Below are the code and all the weights of a small trained network. Each question names an input and a class and asks about switching units off, where a switched-off unit gives its printed mean instead of its output.

import numpy as np


def w(rows, s, z=0):
    codes = np.array(rows[::2]) - 128.0
    scale = np.full(codes.shape[1], s)
    scale[-1] = z or s
    return codes * scale


def norm(h):
    return h / np.sqrt((h * h).mean(-1, keepdims=True) + 1e-5)


def f(y):
    return y / 2 * (1 + np.tanh(0.7978845608 * (y + 0.044715 * y**3)))


def log_softmax(a):
    a = a - a.max(-1, keepdims=True)
    return a - np.log(np.exp(a).sum(-1, keepdims=True))


def net(x, mask):
    res = np.array(x, float).reshape(1, 6) / 4 @ E
    u = 0
    for l in range(3):
        y = f(norm(res) @ A[l][:, :-1].T + A[l][:, -1])
        res = res + np.where(mask[u : u + 4], y, B[l][:, -1]) @ B[l][:, :-1]
        u += 4
    return log_softmax(norm(res)[-1] @ U[:, :-1].T + U[:, -1])


A, B = {}, {}
E = w([
[149,120,152,78,163,106,109,193],'x0',
[37,123,27,103,190,25,59,73],'x1',
[172,123,212,147,154,124,68,27],'x2',
[188,64,137,105,110,93,111,151],'x3',
[136,203,92,169,142,147,54,156],'x4',
[181,98,170,181,158,107,253,162],'x5',
],0.0031)
A[0] = w([
[169,118,172,169,80,118,85,47,115],'L0N1',
[123,49,112,27,104,51,152,155,15],'L0N2',
[98,131,190,79,89,252,102,24,90],'L0N3',
[76,119,96,135,216,91,196,157,4],'L0N4',
],0.0042,0.0028)
B[0] = w([
[191,4,130,152,57,84,82,101,204],'L0N1',
[33,29,132,114,8,64,188,171,151],'L0N2',
[74,227,151,164,9,142,136,90,251],'L0N3',
[95,105,242,194,84,120,65,28,121],'L0N4',
],0.0039,0.0013)
A[1] = w([
[53,153,173,140,90,215,138,65,75],'L1N1',
[66,104,79,153,138,79,134,29,79],'L1N2',
[110,46,149,216,194,106,111,70,82],'L1N3',
[103,161,149,201,253,71,167,41,2],'L1N4',
],0.0052,0.0023)
B[1] = w([
[109,61,151,193,62,138,83,90,203],'L1N1',
[180,140,169,135,153,173,143,211,254],'L1N2',
[168,167,166,117,181,2,140,78,199],'L1N3',
[37,201,187,213,191,32,179,233,214],'L1N4',
],0.0058,0.0022)
A[2] = w([
[60,195,58,97,192,127,1,141,44],'L2N1',
[78,31,135,66,137,98,182,128,29],'L2N2',
[161,91,176,173,129,136,205,99,86],'L2N3',
[211,141,224,93,167,200,142,184,2],'L2N4',
],0.0061,0.0033)
B[2] = w([
[118,185,50,31,222,198,96,53,253],'L2N1',
[69,61,52,100,58,86,74,173,158],'L2N2',
[116,163,88,94,152,145,53,148,193],'L2N3',
[193,105,193,2,136,184,212,155,165],'L2N4',
],0.0075,0.0033)
U = w([
[218,24,204,102,155,28,59,62,51],'0',
[233,106,235,28,129,217,221,219,208],'1',
[43,6,56,31,53,26,133,243,152],'2',
[169,189,215,226,9,211,39,38,192],'3',
[51,212,25,31,222,203,40,64,202],'4',
[66,196,79,218,108,215,218,224,62],'5',
[40,197,209,226,229,2,204,196,210],'6',
[41,67,157,155,56,191,156,111,3],'7',
],0.0068,0.0043)

Each question gives the input, the list of numbers given to net, and the class t.
The units are the neurons (one row each of A and B). Each row of codes is followed by its name. A weight is (code - 128) times the scale printed after its matrix; where a second scale follows, it is the last column's (A, B and U).
mask holds one flag per neuron, layer by layer. A switched-off neuron (its flag False) gives its mean, the last column of its row in B, instead of its output. The means were averaged over made-up inputs and are rounded, as every weight is.
A unit's drop is (log p(t) with every unit on - log p(t) with that unit switched off) / (log p(t) with every unit on - log p(t) with every unit switched off).
The circuit of an input: a set's keep is (log p(t) with only the set's units on - log p(t) with every unit switched off) / (log p(t) with every unit on - log p(t) with every unit switched off). Starting from all 12 units, units are removed one at a time, each time the one whose removal leaves the highest keep (on an exact tie, the one counted first), for as long as the keep stays at least 0.8.
circuit, biggest first: the units of the circuit, biggest drop first
most important unit: the unit with the biggest drop
k most important neurons: the k neurons with the biggest drops, biggest first
top k neurons in layer l: the k neurons of layer l with the biggest drops, biggest first
drop when u is switched off: that unit's drop, to one decimal
input [-8,-7,-5,-5,8,-2], class 3: circuit, biggest first : [L1N1; L1N4]
input [-3,2,4,7,8,2], class 0: most important unit : L0N1
input [0,-5,-4,6,-5,3], class 2: circuit, biggest first : [L2N2; L1N2]
input [-7,-2,-2,-6,-5,2], class 3: circuit, biggest first : [L1N1; L2N1; L2N3]
input [-5,7,1,3,-8,-7], class 2: 4 most important neurons : [L0N2; L2N2; L2N3; L1N4]
input [-8,2,4,1,-7,0], class 3: 2 most important neurons : [L0N3; L2N1]
input [2,-2,7,-4,3,-5], class 3: circuit, biggest first : [L0N3; L1N1]
input [5,-6,-4,2,-8,-3], class 2: circuit, biggest first : [L2N2; L1N2]
input [-3,-2,6,-7,4,-7], class 3: circuit, biggest first : [L1N1; L0N3]
input [0,7,-6,-7,-6,4], class 6: 3 most important neurons : [L0N4; L1N4; L1N2]
input [-5,1,5,-3,-5,3], class 6: top 2 neurons in layer 1 : [L1N4; L1N3]
input [-1,-2,5,-8,-6,5], class 6: 2 most important neurons : [L1N4; L2N1]
input [4,5,4,4,-4,-2], class 2: top 2 neurons in layer 2 : [L2N2; L2N1]
input [3,1,-1,1,-7,-7], class 2: circuit, biggest first : [L0N2]
input [-2,0,-6,3,-1,7], class 2: top 2 neurons in layer 2 : [L2N2; L2N1]
input [-6,-1,2,-8,1,-8], class 3: 2 most important neurons : [L1N1; L0N3]
input [1,4,2,8,8,5], class 6: top 2 neurons in layer 1 : [L1N3; L1N4]
input [0,1,-1,-8,7,5], class 6: drop when L0N3 is switched off : 0.1
input [5,2,-4,0,-4,-5], class 2: drop when L2N1 is switched off : 0.0
input [-6,-6,-5,0,-6,0], class 7: most important unit : L1N2
input [5,5,3,1,-5,-1], class 2: drop when L0N2 is switched off : 0.6
input [8,0,-8,-4,-2,2], class 2: drop when L2N2 is switched off : 0.2
